Here is a tiny trained network, its code and every weight. The questions are about switching its units off for an input and a class, where a switched-off unit gives its printed mean instead of its output.

import numpy as np


def w(rows, s, z=0):
    codes = np.array(rows[::2]) - 128.0
    scale = np.full(codes.shape[1], s)
    scale[-1] = z or s
    return codes * scale


def f(y):
    return np.maximum(y, 0)


def log_softmax(a):
    a = a - a.max(-1, keepdims=True)
    return a - np.log(np.exp(a).sum(-1, keepdims=True))


def net(x, mask):
    res = np.array(x, float).reshape(1, 6) / 4 @ E
    y = f(res @ A[0][:, :-1].T + A[0][:, -1])
    res = res + np.where(mask, y, B[0][:, -1]) @ B[0][:, :-1]
    return log_softmax(res[-1] @ U[:, :-1].T + U[:, -1])


A, B = {}, {}
E = w([
[78,176,127,148,170,254,182,124,197,96],'x0',
[173,113,42,104,12,129,174,168,191,146],'x1',
[149,136,152,112,114,142,139,131,113,104],'x2',
[134,162,106,165,108,100,41,69,179,34],'x3',
[134,143,133,129,123,132,127,128,123,128],'x4',
[128,127,131,120,126,131,127,130,125,123],'x5',
],0.017)
A[0] = w([
[92,154,122,126,111,188,143,135,207,84,90],'n0',
[92,81,129,82,86,151,211,178,87,204,204],'n1',
[149,96,174,124,148,90,120,131,49,183,228],'n2',
[113,144,181,141,174,116,69,92,126,76,142],'n3',
[107,139,159,111,212,185,197,144,91,149,254],'n4',
[173,100,112,120,113,62,91,127,61,143,250],'n5',
[117,160,81,136,103,87,72,45,164,10,135],'n6',
[162,125,38,122,15,134,181,146,173,133,138],'n7',
[186,96,88,80,32,64,101,151,135,167,123],'n8',
],0.012,0.0085)
B[0] = w([
[116,87,70,132,150,224,141,155,99,84,200],'n0',
[172,180,78,140,121,90,223,129,127,214,243],'n1',
[68,166,89,61,86,23,80,144,45,140,220],'n2',
[57,144,150,127,157,101,154,84,162,27,221],'n3',
[110,113,132,114,197,141,216,108,98,190,235],'n4',
[116,151,169,78,27,8,102,149,109,93,232],'n5',
[153,60,187,195,106,134,55,131,202,26,242],'n6',
[223,79,93,158,101,194,109,231,191,149,254],'n7',
[206,139,159,158,49,134,92,60,128,167,238],'n8',
],0.011,0.026)
U = w([
[33,176,101,55,117,40,125,119,35,163,206],'0',
[45,133,201,147,88,29,86,103,144,36,111],'1',
[186,156,86,135,36,93,144,149,121,219,136],'2',
[232,106,164,158,67,114,18,107,169,110,121],'3',
[45,142,145,133,246,171,190,63,78,205,213],'4',
[55,139,134,179,212,211,110,2,163,34,163],'5',
[163,143,48,137,164,188,198,209,186,202,4],'6',
[139,82,75,178,124,238,82,197,179,65,74],'7',
],0.0088,0.0043)

Each question gives the input, the list of numbers given to net, and the class t.
The units are the neurons (one row each of A and B). Each row of codes is followed by its name. A weight is (code - 128) times the scale printed after its matrix; where a second scale follows, it is the last column's (A, B and U).
mask holds one flag per neuron, in row order. A switched-off neuron (its flag False) gives its mean, the last column of its row in B, instead of its output. The means were averaged over made-up inputs and are rounded, as every weight is.
A unit's drop is (log p(t) with every unit on - log p(t) with that unit switched off) / (log p(t) with every unit on - log p(t) with every unit switched off).
The circuit of an input: a set's keep is (log p(t) with only the set's units on - log p(t) with every unit switched off) / (log p(t) with every unit on - log p(t) with every unit switched off). Starting from all 9 units, units are removed one at a time, each time the one whose removal leaves the highest keep (on an exact tie, the one counted first), for as long as the keep stays at least 0.8.
circuit, biggest first: the units of the circuit, biggest drop first
unit that matters most: the unit with the biggest drop
top k neurons: the k neurons with the biggest drops, biggest first
drop when u is switched off: that unit's drop, to one decimal
input [1,-3,-5,-8,-3,2], class 4: top 2 neurons : n4; n5
input [-6,0,4,-6,-7,-1], class 0: top 2 neurons : n2; n7
input [-2,8,1,1,6,5], class 3: unit that matters most : n8
input [8,0,7,0,4,-6], class 4: top 3 neurons : n7; n6; n4
input [1,7,7,-6,1,-7], class 6: top 2 neurons : n7; n5
input [2,-2,-7,-8,6,-8], class 4: top 3 neurons : n4; n7; n5
input [-7,-7,-2,1,-4,0], class 1: top 3 neurons : n3; n1; n4
input [6,-5,-4,-1,-2,0], class 4: top 2 neurons : n4; n6
input [1,3,-7,0,-1,-6], class 6: top 3 neurons : n6; n5; n2
input [8,0,-8,-4,-8,5], class 4: top 2 neurons : n7; n4
input [1,6,-6,-1,-7,4], class 6: top 2 neurons : n5; n7
input [1,2,6,0,-4,-7], class 6: top 2 neurons : n6; n5
input [2,0,-3,-2,7,8], class 4: top 2 neurons : n7; n5
input [1,-8,-2,6,2,7], class 5: circuit, biggest first : n5
input [4,0,4,7,3,-5], class 5: top 2 neurons : n7; n3
input [2,5,-4,-1,5,0], class 6: drop when n8 is switched off : 0.0
input [-8,-1,-1,0,3,-8], class 0: drop when n2 is switched off : 0.4
input [6,0,4,5,4,-4], class 5: drop when n7 is switched off : 1.1
